Here is a tiny trained network, its code and every weight. The questions are about switching its units off for an input and a target symbol, where a switched-off unit gives its printed mean instead of its output.

import numpy as np


def w(rows, s, z=0):
    codes = np.array(rows[::2]) - 128.0
    scale = np.full(codes.shape[1], s)
    scale[-1] = z or s
    return codes * scale


def norm(h):
    return h / np.sqrt((h * h).mean(-1, keepdims=True) + 1e-5)


def f(y):
    return np.maximum(y, 0)


def softmax(a):
    e = np.exp(a - a.max(-1, keepdims=True))
    return e / e.sum(-1, keepdims=True)


def log_softmax(a):
    a = a - a.max(-1, keepdims=True)
    return a - np.log(np.exp(a).sum(-1, keepdims=True))


def net(x, mask):
    ids = ['ΔΩαβεζηθλμτφ'.index(c) for c in x.split()]
    T = len(ids)
    res = E[ids] + P[:T]
    r = norm(res)
    for j in range(3):
        rows = slice(4 * j, 4 * j + 4)
        q, k, v = (r @ M[0][rows].T for M in (Q, K, V))
        z = softmax(np.where(np.tri(T) > 0, q @ k.T / 4**0.5, -1e9)) @ v
        o = O[0][rows]
        res = res + np.where(mask[j], z, o[:, -1]) @ o[:, :-1]
    y = f(norm(res) @ A[0][:, :-1].T + A[0][:, -1])
    res = res + np.where(mask[3:11], y, B[0][:, -1]) @ B[0][:, :-1]
    return log_softmax(norm(res)[-1] @ U[:, :-1].T + U[:, -1])


Q, K, V, O, A, B = {}, {}, {}, {}, {}, {}
E = w([
[61,48,59,99],'Δ',
[143,94,75,171],'Ω',
[156,186,62,119],'α',
[73,4,152,83],'β',
[137,155,126,155],'ε',
[101,72,142,72],'ζ',
[113,125,128,171],'η',
[194,118,202,216],'θ',
[194,173,67,99],'λ',
[144,194,119,211],'μ',
[165,123,124,64],'τ',
[92,170,123,124],'φ',
],0.026)
P = w([
[72,34,2,168],'0',
[40,54,34,232],'1',
[79,67,37,219],'2',
[88,63,69,215],'3',
[94,63,80,212],'4',
[99,68,87,201],'5',
[100,70,99,192],'6',
[110,72,109,188],'7',
[111,79,123,184],'8',
[120,84,136,178],'9',
[132,92,155,171],'10',
[125,100,171,161],'11',
[121,104,189,154],'12',
],0.0075)
Q[0] = w([
[98,114,117,86],'head 1',
[166,67,4,47],'head 1',
[77,121,101,100],'head 1',
[163,94,94,75],'head 1',
[105,170,121,186],'head 2',
[99,92,154,92],'head 2',
[169,121,110,119],'head 2',
[179,163,110,109],'head 2',
[49,166,113,116],'head 3',
[171,187,182,96],'head 3',
[190,122,89,127],'head 3',
[130,103,103,63],'head 3',
],0.03)
K[0] = w([
[73,122,139,73],'head 1',
[138,255,232,48],'head 1',
[90,123,129,63],'head 1',
[113,184,187,104],'head 1',
[83,189,169,164],'head 2',
[128,58,84,116],'head 2',
[168,131,146,105],'head 2',
[153,200,97,125],'head 2',
[50,146,90,85],'head 3',
[167,200,175,51],'head 3',
[199,131,79,159],'head 3',
[143,63,84,95],'head 3',
],0.025)
V[0] = w([
[101,150,115,162],'head 1',
[166,124,167,109],'head 1',
[117,118,103,122],'head 1',
[135,72,113,155],'head 1',
[149,95,115,126],'head 2',
[143,89,95,151],'head 2',
[71,109,166,125],'head 2',
[146,88,143,98],'head 2',
[6,173,125,159],'head 3',
[147,207,80,131],'head 3',
[98,169,130,163],'head 3',
[57,144,88,88],'head 3',
],0.019)
O[0] = w([
[65,88,131,58,148],'head 1',
[130,137,137,220,24],'head 1',
[165,144,123,109,206],'head 1',
[163,226,159,66,255],'head 1',
[150,153,188,134,153],'head 2',
[218,154,195,154,254],'head 2',
[111,20,137,103,48],'head 2',
[90,139,206,111,30],'head 2',
[26,10,199,167,98],'head 3',
[45,158,64,98,172],'head 3',
[61,119,169,123,133],'head 3',
[101,34,77,164,103],'head 3',
],0.011,0.0048)
A[0] = w([
[83,212,60,220,220],'neuron 1',
[42,89,158,204,191],'neuron 2',
[108,56,219,198,18],'neuron 3',
[54,133,142,35,10],'neuron 4',
[62,172,10,212,52],'neuron 5',
[177,162,21,94,151],'neuron 6',
[197,74,230,171,1],'neuron 7',
[87,179,165,83,6],'neuron 8',
],0.014,0.0022)
B[0] = w([
[119,15,166,194,216],'neuron 1',
[171,180,67,39,169],'neuron 2',
[229,162,249,112,167],'neuron 3',
[185,210,91,125,163],'neuron 4',
[100,253,213,117,198],'neuron 5',
[75,71,84,179,254],'neuron 6',
[38,33,110,168,174],'neuron 7',
[156,148,75,107,146],'neuron 8',
],0.018,0.011)
U = w([
[76,194,196,121,3],'Δ',
[251,65,48,145,35],'Ω',
[109,37,103,175,128],'α',
[57,84,155,64,115],'β',
[120,145,92,137,68],'ε',
[129,71,177,119,65],'ζ',
[157,64,149,97,145],'η',
[143,129,207,108,179],'θ',
[133,97,162,129,149],'λ',
[45,164,165,151,136],'μ',
[190,156,199,197,188],'τ',
[110,116,78,45,254],'φ',
],0.013,0.0045)

Each question gives the input, a string of symbols that net reads in full, and the target symbol t.
The units are the heads (4 rows each of Q, K, V and O) and the neurons (one row each of A and B). Each row of codes is followed by its name. A weight is (code - 128) times the scale printed after its matrix; where a second scale follows, it is the last column's (O, A, B and U).
mask holds one flag per unit, heads first, then neurons. A switched-off unit (its flag False) gives its mean, the last column of its rows in O or B, instead of its output. The means were averaged over made-up inputs and are rounded, as every weight is.
A unit's drop is (log p(t) with every unit on - log p(t) with that unit switched off) / (log p(t) with every unit on - log p(t) with every unit switched off).
The circuit of an input: a set's keep is (log p(t) with only the set's units on - log p(t) with every unit switched off) / (log p(t) with every unit on - log p(t) with every unit switched off). Starting from all 11 units, units are removed one at a time, each time the one whose removal leaves the highest keep (on an exact tie, the one counted first), for as long as the keep stays at least 0.8.
circuit, biggest first: the units of the circuit, biggest drop first
top k neurons: the k neurons with the biggest drops, biggest first
heads that matter: for each layer, one digit per head in row order, 1 if its drop is at least 0.15 and else 0, layers parted by /
drop when u is switched off: that unit's drop, to one decimal
input η τ θ Ω, target τ: circuit, biggest first : [head 1; neuron 6; head 3]
input Ω τ Ω τ α Ω Δ φ λ, target φ: circuit, biggest first : [head 1]
input Ω α α μ Ω τ η, target θ: heads that matter : 001
input Ω θ Δ λ η φ α η ζ Ω τ, target Ω: heads that matter : 001
input μ β φ β φ φ α Ω ε φ, target φ: top 3 neurons : [neuron 2; neuron 1; neuron 4]
input ζ τ φ τ τ α Ω η Ω ε, target φ: heads that matter : 101
input τ α Ω, target τ: top 2 neurons : [neuron 5; neuron 7]
input Ω τ ζ Ω η Ω Ω Ω Δ Ω φ, target β: heads that matter : 011
input β Ω φ α, target φ: heads that matter : 100
input Ω τ β β φ α α η Ω Ω Ω φ Ω, target φ: heads that matter : 110
input η τ Ω Ω Ω Δ Ω λ α φ φ τ, target Ω: heads that matter : 101
input η μ Ω Ω Ω α, target α: heads that matter : 000
input φ ζ Ω ε φ φ τ, target φ: heads that matter : 110
input Ω Ω Ω τ η η τ β μ μ, target μ: circuit, biggest first : [head 3]
input Ω μ θ α, target μ: drop when neuron 5 is switched off : 1.2
input Ω Ω Ω θ φ Δ Δ Ω φ φ τ φ Ω, target φ: drop when head 1 is switched off : 0.4
input τ Ω ε φ τ, target φ: drop when head 2 is switched off : 0.1
